Here is a tiny trained network, its code and every weight. The questions are about switching its units off for an input and a class, where a switched-off unit gives its printed mean instead of its output.

import numpy as np


def w(rows, s, z=0):
    codes = np.array(rows[::2]) - 128.0
    scale = np.full(codes.shape[1], s)
    scale[-1] = z or s
    return codes * scale


def f(y):
    return y / 2 * (1 + np.tanh(0.7978845608 * (y + 0.044715 * y**3)))


def log_softmax(a):
    a = a - a.max(-1, keepdims=True)
    return a - np.log(np.exp(a).sum(-1, keepdims=True))


def net(x, mask):
    res = np.array(x, float).reshape(1, 8) / 4 @ E
    y = f(res @ A[0][:, :-1].T + A[0][:, -1])
    res = res + np.where(mask, y, B[0][:, -1]) @ B[0][:, :-1]
    return log_softmax(res[-1] @ U[:, :-1].T + U[:, -1])


A, B = {}, {}
E = w([
[195,219,24],'x0',
[96,254,218],'x1',
[128,128,128],'x2',
[128,128,128],'x3',
[128,128,128],'x4',
[128,128,129],'x5',
[128,128,128],'x6',
[12,158,45],'x7',
],0.0098)
A[0] = w([
[213,152,75,86],'neuron 1',
[35,215,86,57],'neuron 2',
[133,4,38,88],'neuron 3',
[135,90,98,85],'neuron 4',
[78,84,144,126],'neuron 5',
[63,21,189,75],'neuron 6',
[145,169,38,83],'neuron 7',
[34,92,39,43],'neuron 8',
[70,140,100,62],'neuron 9',
[157,230,75,189],'neuron 10',
[245,105,158,160],'neuron 11',
[25,139,76,39],'neuron 12',
[47,149,55,58],'neuron 13',
[149,117,73,118],'neuron 14',
[59,214,205,201],'neuron 15',
[155,163,91,120],'neuron 16',
[187,154,41,12],'neuron 17',
[136,141,109,5],'neuron 18',
[78,116,160,78],'neuron 19',
[138,100,107,166],'neuron 20',
[67,67,159,45],'neuron 21',
[128,43,65,97],'neuron 22',
],0.015,0.0021)
B[0] = w([
[126,60,134,208],'neuron 1',
[188,190,159,213],'neuron 2',
[68,254,180,254],'neuron 3',
[98,230,153,160],'neuron 4',
[93,69,83,172],'neuron 5',
[133,15,64,235],'neuron 6',
[96,36,132,206],'neuron 7',
[191,133,207,208],'neuron 8',
[195,112,128,160],'neuron 9',
[67,112,59,229],'neuron 10',
[183,139,239,221],'neuron 11',
[194,72,145,192],'neuron 12',
[188,116,175,196],'neuron 13',
[73,140,86,170],'neuron 14',
[50,212,123,224],'neuron 15',
[92,76,94,173],'neuron 16',
[116,25,79,210],'neuron 17',
[158,104,99,133],'neuron 18',
[105,105,125,160],'neuron 19',
[102,158,168,155],'neuron 20',
[120,58,72,188],'neuron 21',
[64,236,171,212],'neuron 22',
],0.009,0.015)
U = w([
[89,173,115,243],'0',
[119,45,72,113],'1',
[250,107,166,4],'2',
],0.019,0.0023)

Each question gives the input, the list of numbers given to net, and the class t.
The units are the neurons (one row each of A and B). Each row of codes is followed by its name. A weight is (code - 128) times the scale printed after its matrix; where a second scale follows, it is the last column's (A, B and U).
mask holds one flag per neuron, in row order. A switched-off neuron (its flag False) gives its mean, the last column of its row in B, instead of its output. The means were averaged over made-up inputs and are rounded, as every weight is.
A unit's drop is (log p(t) with every unit on - log p(t) with that unit switched off) / (log p(t) with every unit on - log p(t) with every unit switched off).
most important unit: the unit with the biggest drop
k most important neurons: the k neurons with the biggest drops, biggest first
drop of u: that unit's drop, to one decimal
input [-3,-4,6,-2,-4,5,4,5], class 2: most important neuron	(neuron 8)
input [-2,6,-1,3,-7,-4,5,-6], class 0: 3 most important neurons	(neuron 15; neuron 8; neuron 12)
input [6,3,-8,3,1,-7,-6,8], class 2: 2 most important neurons	(neuron 2; neuron 13)
input [3,-7,-6,1,-1,-2,-1,7], class 0: 3 most important neurons	(neuron 3; neuron 22; neuron 14)
input [8,5,-3,2,-6,3,6,8], class 1: 2 most important neurons	(neuron 10; neuron 7)
input [-6,-6,7,7,2,-6,-4,0], class 0: 2 most important neurons	(neuron 3; neuron 22)
input [7,-7,3,-2,-7,7,-3,-2], class 0: 4 most important neurons	(neuron 3; neuron 22; neuron 6; neuron 4)
input [0,-7,-2,3,7,-7,6,8], class 2: 3 most important neurons	(neuron 8; neuron 12; neuron 13)
input [0,-5,6,-6,-1,-1,-7,6], class 2: 3 most important neurons	(neuron 8; neuron 12; neuron 13)
input [5,-6,-1,7,-8,-5,0,8], class 2: 2 most important neurons	(neuron 8; neuron 13)
input [-2,-7,-7,-7,1,0,-5,7], class 0: 3 most important neurons	(neuron 3; neuron 22; neuron 11)
input [-5,-7,7,-8,-2,-4,-7,-7], class 0: 2 most important neurons	(neuron 3; neuron 22)
input [-7,3,4,-6,-7,-3,5,5], class 1: drop of neuron 6	0.0
input [8,-6,7,6,3,6,-1,-7], class 1: drop of neuron 17	2.0
input [5,4,2,6,7,0,-6,8], class 2: most important unit	neuron 2
input [1,8,6,-5,3,-1,-5,-7], class 0: drop of neuron 15	2.5
